B, the same points and some others measured another way; then each row and its match in B:
B:
0: [-177   93  -96 -135 -215   10  286 -193  167  226  -62   22 -254   -8
  -18  231  219  176  167    1 -197 -425   17  131 -134  117 -174]
1: [ -25  101  -27  -62 -212  133   47   54   64   90  234 -122  118  -81
  -93 -261  156 -104   60  112  -17 -113   12  165  -94   69 -123]
2: [-108  -39 -231 -169 -151   78 -100  160   66  181   22  199  -31  121
  216 -224  101  -31  185 -211   37  -34   62   -1  -40   35  -46]
3: [-178   79   61  309   48 -105  166 -100 -118 -272   99 -112  102  -97
  -29   30  187   94 -258  -26    2 -129   30  289  155 -156  -51]
4: [-206   83  -42 -131 -203 -190  101  -63  148   85  154   15   -6  -96
  -82  -12  -31   83  -26   72  -12 -225    6   49    8    9  -11]
5: [-132  121   62  -65 -174 -159   50   -4  191  -41  218  -92   92 -111
  -67  -92  -48   21  -52  144   31 -127  -17   37  -88  -36   11]
6: [ -12   10 -313 -297  224 -145 -183  158 -270 -103  261  165   32  173
  175 -175  102 -212  114   60   17  304  -38 -230   39   17  217]
7: [ -29  -16    5   62  -35   25 -130  204  150 -171  106  125   88   99
  325 -188   97   30   27 -196   88  101   24   50  -60 -134  -24]
8: [ -72   99   32  113   75  -23  299 -111  -41 -200   79 -108  -63  -13
    0  144  325   26  -72  125 -111 -145  -30  195   -1   -5 -187]
9: [  -1  153 -123 -140  191 -121 -167   20  -82 -199   47 -132    6  204
  240  -34   13 -161  176  134  -14  173  -26 -278 -446  -82  319]
10: [ -13   -3 -219 -557   36 -227  181   11   24   75  387  378 -245   40
   -4  208  264   78  165  192 -232  -33 -109 -109  231  190 -113]
11: [  -8  -33   -8   77 -151  239  139  134   92    5  168  127   36  -21
  104 -162  374   46   24 -157  -35 -106   26  338  156   22 -348]
12: [ -54  197  -24 -122 -241   33 -101  -47  130  113  193 -214  119  -62
  -90 -183  -27  -42  134  135  -47 -154   27   15 -373   -8  158]
13: [-264   -8 -201 -235 -126 -217  119  -39  141  179  -52  205 -209   67
  105  114    9  117  103  -75  -41 -222   13  -77   18   57  -35]
14: [-251  -23 -133  -57 -161 -139  201  -65   36  123  118  216 -105  -80
  -48   82  156  205  -74 -125  -74 -279   34  220  312   19 -163]
15: [-396  -37 -273  188 -148   -3  -93  266  -83  122 -380 -247  242  106
  155 -681 -282 -484  -50 -159  502   51  140  -92 -124   -7  -32]
16: [  37   87  -89 -338   22 -113  -58   66  142  -58  215  115 -104  137
  203   53  104    5  231  122 -120   61  -71 -215 -264   23  108]
17: [  24   85  104   38 -225   59 -200   62  179  -64  397   89  180 -105
   66 -148  109  234   -5 -146  -73  -72   32  241  -56 -178  101]
18: [-202 -169 -357 -212 -133  -28 -111  260  -49  229   97  407    1   93
  193 -327   65  -46   73 -317  133   50   76   20  340   59  -96]
19: [-112    9 -233 -294  143 -262   62   32 -127  -68  195  199 -114   94
   87   73  125  -38   51  106  -61   76  -54 -155  129   59   52]
20: [-172 -180 -317 -192   45 -173 -175  321 -132    6  182  437   65  129
  260 -316   18  -91  -22 -257  185  244   30  -76  414  -23    4]
21: [-121  -47   91  271  249 -229  284   67 -152 -521  274  137   83  -58
   74   67  308   82 -401   10   45   99  -60  281  548 -153 -243]
22: [-121   47 -150 -281  -27 -250   10   70  -89   -8  416   77  108  -90
 -157 -182    0 -125  -68  224   32   70  -56  -53  217   59   51]
23: [-309  -11 -344 -171   99 -327  -63    4 -185   35  -69  145  -79  133
  135  -36 -110  -57   12  -89   91   23   39 -214   67  -35  226]
24: [-282    4 -173 -114 -100 -245  134  -34  -52   86  137  108  -15  -81
 -107  -47    8   29 -109   22   26 -159   14   68  269   30  -46]
25: [-274   41 -121   45  -93 -139  178  -88  -39   49    0  -18  -23  -58
  -64   -9   65   42  -87  -28   10 -227   42  139  116   -5  -71]
26: [ -37  159  123  214 -144   88 -133   49   94 -161  153 -270  273  -65
   47 -290    9  -50  -59   16   88  -20   44  153 -281 -162   95]
27: [-122   24  -77  -72 -101 -152 -165  151    7  -50  331   89  219  -66
    8 -304  -74  -38  -89  -20  119   83   18   28  130  -94  117]
28: [ -14   99  111  321  -42  157  -59  112  -27 -255  172 -241  301  -58
   68 -342  147 -112 -135  -20  127   56   49  256 -104 -154  -38]
29: [  90  170  107   20 -123  229  -39   14  284  -81    8 -177  -17  122
  260  -32  204   14  269    7  -96  -98   10   34 -599  -49  -16]
30: [-108  207  -10   33  -54 -111  -97  -59  -52 -108  168 -309  194  -63
  -90 -181  -81 -119  -37  186   44  -39   13  -25 -295  -89  253]
31: [-145  126 -131 -247 -208 -154 -136   -4   69  149  234  -47   89  -54
  -87 -179 -129  -28   83  103   13 -101   16  -91 -177    2  215]
32: [-370  -30 -336 -257 -201 -222   78  -95   52  357 -126  252 -228   47
   42   89  -42  142  125 -193  -33 -323   74  -49   85   77   23]
33: [-147    7 -394 -733 -249 -143  -83   82  277  499   -7  303 -312  207
  181  -13  -82  -36  505   24  -92 -136   -5 -418 -307  246   91]
34: [-233    0 -146 -230 -116 -375 -142  138   48    7  302  158  145  -65
  -21 -250 -231  -40 -103   43  160   65   -7 -139  190  -60  171]
35: [-334   67 -171  -90 -318  -67  123 -188  181  342 -194   34 -191   -9
    0  101   -5  200  136 -165  -79 -462  102   82 -163   41  -16]
36: [-384  -50 -231 -120 -201 -241   66  -48  121  224 -116  265 -165   27
  100   74  -72  218   14 -262   26 -287   80   15  151  -23    2]
37: [-115  134  -74 -154 -120  -89  194 -150  -34   77  236  -64  -44 -112
 -204   68  178   39   17  194 -154 -237  -19  131   11   86  -43]
38: [ -33  -35  162 -289 -133 -275   66  191  600 -179  258  394 -155   69
  370  167   25  296   91  -17  -35  -11 -107 -129  -20  -64 -151]
39: [ -39   86   78  148  229 -165  105    5  -65 -440  150  -65   54   44
  167   73  182   -7 -140  108    7  107  -53   42  -11 -147    9]
40: [   2   33 -140 -107   14   62 -127  131  -19  -38  123   75   31  130
  219 -172  150  -78  151  -75    0   90   14  -37 -145  -20   57]
41: [-260   75 -235 -165 -188  -97  168 -168  -58  283    8   10 -128  -56
 -155   45   91   50   65   24 -104 -337   55   92   28  105  -27]
42: [  93  182  425  264 -130   23   54   52  321 -432  414 -231  274 -177
   18  -96  142  120 -192  180    1  -31  -55  279 -173 -213 -101]
43: [-175  -82  107  211   38 -202  358   43   33 -328  271  252   13 -136
   18  117  304  228 -365  -72    8  -96  -38  381  630  -97 -380]
44: [ -31  -40  -50  204   -6  157    8  183 -142 -155  231   74  208  -36
   83 -311  295  -66 -129 -160   81   76   45  326  284  -72 -195]
45: [-106  137    9  170  133 -180   48  -17 -241 -329  268 -253  249 -101
 -122 -171   54 -171 -254  233   91  100  -22   94   68 -110  100]
46: [  12   91   52   10  227 -178   49   49  -23 -418  215  -22   36   84
  196   63  161  -38  -65  151  -22  160  -77  -54  -78 -115   53]
47: [-174  -15 -196  -15 -204   94 -235  143  130  180 -141  102   25  146
  304 -277  -44    8  188 -352  119  -66  119  -11 -231  -76   90]
48: [  32   22   29  555  276  204  -69  179 -432 -529  177 -211  402   15
  146 -415  341 -237 -307 -126  179  299   50  372  194 -237  -56]
49: [ 113  147   54  -47  236  -79   65    9  -48 -401  262 -105   18   93
  151   80  252  -83   31  256 -102  161  -97  -64 -203  -55   57]
50: [ -79  153   17  -71 -159  -81  -77   14   97  -24  243 -163  163  -81
  -67 -204  -60  -62    4  146   33  -62    1    1 -205  -44  128]
51: [-278 -185 -311  -46 -152  -35 -145  306  -15  168  -29  342   83   93
  247 -421  -38  -77  -10 -404  263   59  108   42  329  -25  -90]
52: [-231  -16 -282 -554 -159 -275   36   93  296  278  -71  259 -276  181
  216   43 -138  -31  315   42   11 -102  -32 -395 -197  159   22]
53: [-164   56  -55   44  -70  -51  228 -154   -6    3   85   50 -103  -56
  -41  165  262  191  -52  -45 -147 -278   23  249  112   -7 -134]
54: [-138   90 -123   22 -408  339  -35   33  220  371 -213 -177   13   53
  103 -306   69  -80  272 -186   43 -321  133  141 -449   80 -118]
55: [  60   77   37  373   52  335   42  104 -210 -257  151 -234  266  -17
   49 -344  394 -188 -107  -46   56   72   47  384    9  -79 -193]
56: [  86  110 -132 -305  182 -127  -61   42  -80 -173  304   65  -48  133
  140   49  178  -88  173  208 -138  177  -85 -199 -186   18  169]
57: [-130   13   85  186 -329  159  -82  158  326   30   -7    5  142  -19
  212 -289   19   93   16 -277  139 -155   97  230 -144 -125 -133]
58: [ -58    4  -62   97 -169  250   -7  127   89   59   -8   13   59   63
  188 -254  215  -34  105 -206   40  -88   83  204 -106  -18 -181]
59: [ -15   10 -116   87  -99  258   -2  101  -99   50  150   20  112    3
   57 -267  317  -57   44 -157   -7  -48   68  295   75   14 -162]
60: [ -31  140   40  153 -300  300  -87    1  190  107    0 -212  122  -12
   87 -241  133   28  143 -137   -5 -220  100  235 -406  -62  -27]
61: [ -81  -11 -299 -427  113 -253 -121  170  -50   -4  174  218  -73  178
  205 -106  -30 -173  176   93   38  208  -49 -344  -35   61  161]
62: [  19   83  -94 -169   22   17  -65  104   49  -74  126  -19    1  134
  197 -107  114 -122  180   78  -21   84  -21 -116 -267    7   54]
63: [-192   75 -444 -252  105 -144  149 -163 -562  185  244  -16  -29  -66
 -342  -55  223 -194  -17  197 -126  -92   14   72  317  186   72]
64: [  43   97 -123  -76  262  -96 -185  116 -211 -308  211  -51  121  155
  216 -151  100 -212   56  115   38  310  -40 -175 -190  -96  241]
65: [-133   85 -115  -86   64 -145  127  -72  -32  -73   36  -19  -96   64
   61  102  115   -9   52   94  -60  -83  -14  -48  -85    6   17]
66: [-213   69 -137    5   75 -247   63    0 -243 -128  210 -109  159  -82
 -148 -189  -16 -181 -199  175  114   46   -3   15  193  -20   77]
67: [-360   28 -171 -239 -369 -229   65  -73  284  347  -56  115 -125  -47
  -24  -12 -177  153   89  -82   27 -368   59  -39  -51   50   12]
68: [-159  175  -14   85  -15 -183 -101  -49  -69 -144  131 -261  206  -54
  -48 -172 -124  -87 -100  127   94  -14   19  -26 -208 -145  265]
69: [ -73   61   63  103  -22 -128 -113  148   -7 -262  346  -59  297  -96
   14 -311  -24  -70 -194   54  145  133   -1   95   89 -156   77]
70: [-369  -76 -224  -68 -139 -267  119  -38   22  146  -24  279 -118  -26
   35   53   -4  193  -99 -221   36 -240   63   94  338  -15  -65]
71: [ 140   94 -152  -95  283   76   -4   89 -347 -257  334  -64   86  101
   57 -141  377 -261   64  207  -87  269  -65   -2  -13   36   28]

[ 161 -188  244  -75   35 -124   56 -346  375 -118  112  -67 -132  122
  108  -22  -12  212  324 -186 -165 -126  202 -148   51  134   99  198
  284 -106]
34
[ 194  -52  401  -16 -267  178  178  182  184 -187  481 -369  244   -8
  135   31  189 -246  472 -124 -125 -291   48  -46  -30  183 -106 -182
   72 -166]
51
[ -42 -179  176   41  -34 -136  135   97  240   30 -287 -294    2 -217
   87  184 -168  218 -163 -104   60 -231 -141  -77 -132 -193  328  -25
 -119  -72]
43
[-192  219 -196 -168  180  -23 -113   82 -226  -69 -224  -41  -79 -158
   44   42  221  -46 -365  -88  129  144 -191  191 -116 -212  -70 -298
 -165   51]
0
[  37  -51  -78 -113  173 -105   57 -303   61 -132    1  117  -24  136
    3  -95  120   53  156 -158 -109   19   62   21  111  116  -48   65
  106   20]
31
[ -78   36 -192  -89  169  -83   90  -35 -144 -172 -188   34   19  -63
   23  137   53   -2 -139 -204  -92  -18 -230   14   31 -111  109 -165
 -146   12]
25
[ -36 -137 -152   67   25  -26   96  -74   55  116 -200   39  175   -1
 -135 -203   87   53  -22   40  135  -30   -2  115  -16   79  -25   15
 -154   87]
26
[ -59   26  254 -148   21  -10   -4   31   62 -190  128 -182 -107  -18
  195  184   17  -38   34 -121 -179   35  -57  -59 -105   28   -2   -9
  205 -108]
23
[ -19  -67   65   75 -176  127  166  287  -14   30   66 -230  355 -106
  -41  -48  144 -199   79   40  104 -152 -102  130  -93   68  -95 -191
 -208  -11]
11
[  35 -208   35  143 -175   84  349  261  -30  -51  111 -135  492  -22
  -63   50  -11 -208  231  -28 -100 -227 -178   10   30  163   25  -81
 -213  -17]
44
[ -48  122   45 -128   46    1    2    8   48 -160 -118 -202 -109 -136
   96   90  140  -45 -140 -148  -13  -97 -133  -32  -76 -105   35 -213
  -47  -64]
14
[  -5 -257  320   29 -149   55  179  164   40  -82  399  -88  270  127
  118  148 -137  -91  383    0 -278   39    4  -26  -53  284  -33  216
  238  -92]
6
[ -45 -192  -88  125  -60   12  217   73   45  105 -168  -47  325  -28
 -137 -144   21  -54    7   69   89 -116  -89   84  -18  133  -16   21
 -200   67]
28
[ -82 -203  116   23  -17  -52  105  134  -15   74  128  -65  272   40
   26   -8  -20    3  143   34   26   77   14  196  -76  104  -77   90
   46   35]
62
[-118 -221  125  239 -317  203  309  397   82  115 -107 -254  450 -125
 -114  -12 -108 -273  -16  252  -28 -190 -225  -64 -168  267  -13   63
 -214  -22]
48
[-140 -163  379   87 -201   11  -26  173  415  171 -317 -409 -167 -259
  110  120 -217  217 -287  152  113 -125  -59 -172 -354  -69  237  150
   50 -128]
21
[-266   31  -20  -20   37   -7  -61  156   -5  106 -377 -149  -65 -206
   13   39   -3   34 -446  117  151  108 -184   83 -246 -112   25  -38
 -103   28]
8
[-182 -240  113   72  -16 -110   23  154  103  185 -239 -113   45 -131
   44  118 -231  249 -201   77  107   69  -94   62 -213  -89  200  161
  -21    9]
39
[-129  -96  -55  171 -205  197  229  325  -59  101 -130 -146  430 -100
 -154 -114   69 -308  -81  220   65 -100 -210   62 -122  216 -132  -65
 -281   48]
55
[-185 -131  192  -14  -27   -4  -70  120   52  141   28  -85   29   -8
   71  -11  -57   73  -58  153   60  228   50  143 -228   99  -95  192
  183   10]
9
[  52  -83   93   30 -100   49   25  -50  240   99  -43 -164   73  -38
  -49 -223  168   37   76   40  173 -128  115   59  -89   93  -71  -30
  -40  -18]
17
[-151  253  -42 -153    3  250  -13  -42  -97 -352  -34   13 -196   18
   69  125  134 -398 -152   22 -438  113 -267 -305  -64  283 -170   -8
  133 -116]
63
[  48 -225  182   64  -84  -32   76 -168  382   91 -110 -134   -4   22
  -18 -147  -35  151  120   57   29 -131  129  -99  -75  164   54  222
  106  -43]
69
[-116 -153  -42   34   56  -73   89 -153  167   14 -337   27  -60   -2
  -39   -5 -130  101 -157   50  -94    4  -86 -132  -62  119  116  240
   35   10]
45
[  99  -54  -17  -12  -58   90  206   21  -42 -159  215  -26  289   79
  -25  -49  174 -213  304 -121 -139 -133  -56   18   95  188 -104 -119
  -70  -23]
15
[ -90  -40  -82  -49  105  -61  -42 -226  131   17 -276   51 -151    6
  -35 -104   38  128 -147   17    7   72    2  -36  -66   60   20  123
   51   22]
68
[ -41 -116  -36  -21   82  -61  116 -183   86 -143 -142   70  -47   56
   14   88  -93   55   16  -99 -243  -19 -105 -164   35  125  124  162
   73  -37]
66
[ -38    4   22   58 -182  217  186  268  -79  -51  110 -175  353  -53
  -61  -76  197 -360   86   67  -17 -115 -152   65  -68  195 -198 -186
 -173  -11]
59
[ -47 -172 -374   10  221 -139  130 -207 -168  -43 -187  345  131  107
 -108    6  -52  143   21 -136 -120  107 -122   49  146   40  129   95
 -123   95]
30
[  -6   30   15 -132  118  -79   52 -156   75 -204 -102  -65 -118  -14
   87   96   49   21  -22 -191 -158  -66  -94  -97   21  -19   78  -41
   54  -60]
24
[-182   44  -30  -15   30  -12   -9   44  108   36 -456 -185 -130 -208
   -6   25    5   43 -417   54  102  -33 -195  -46 -191 -101   94  -53
 -126   -6]
3
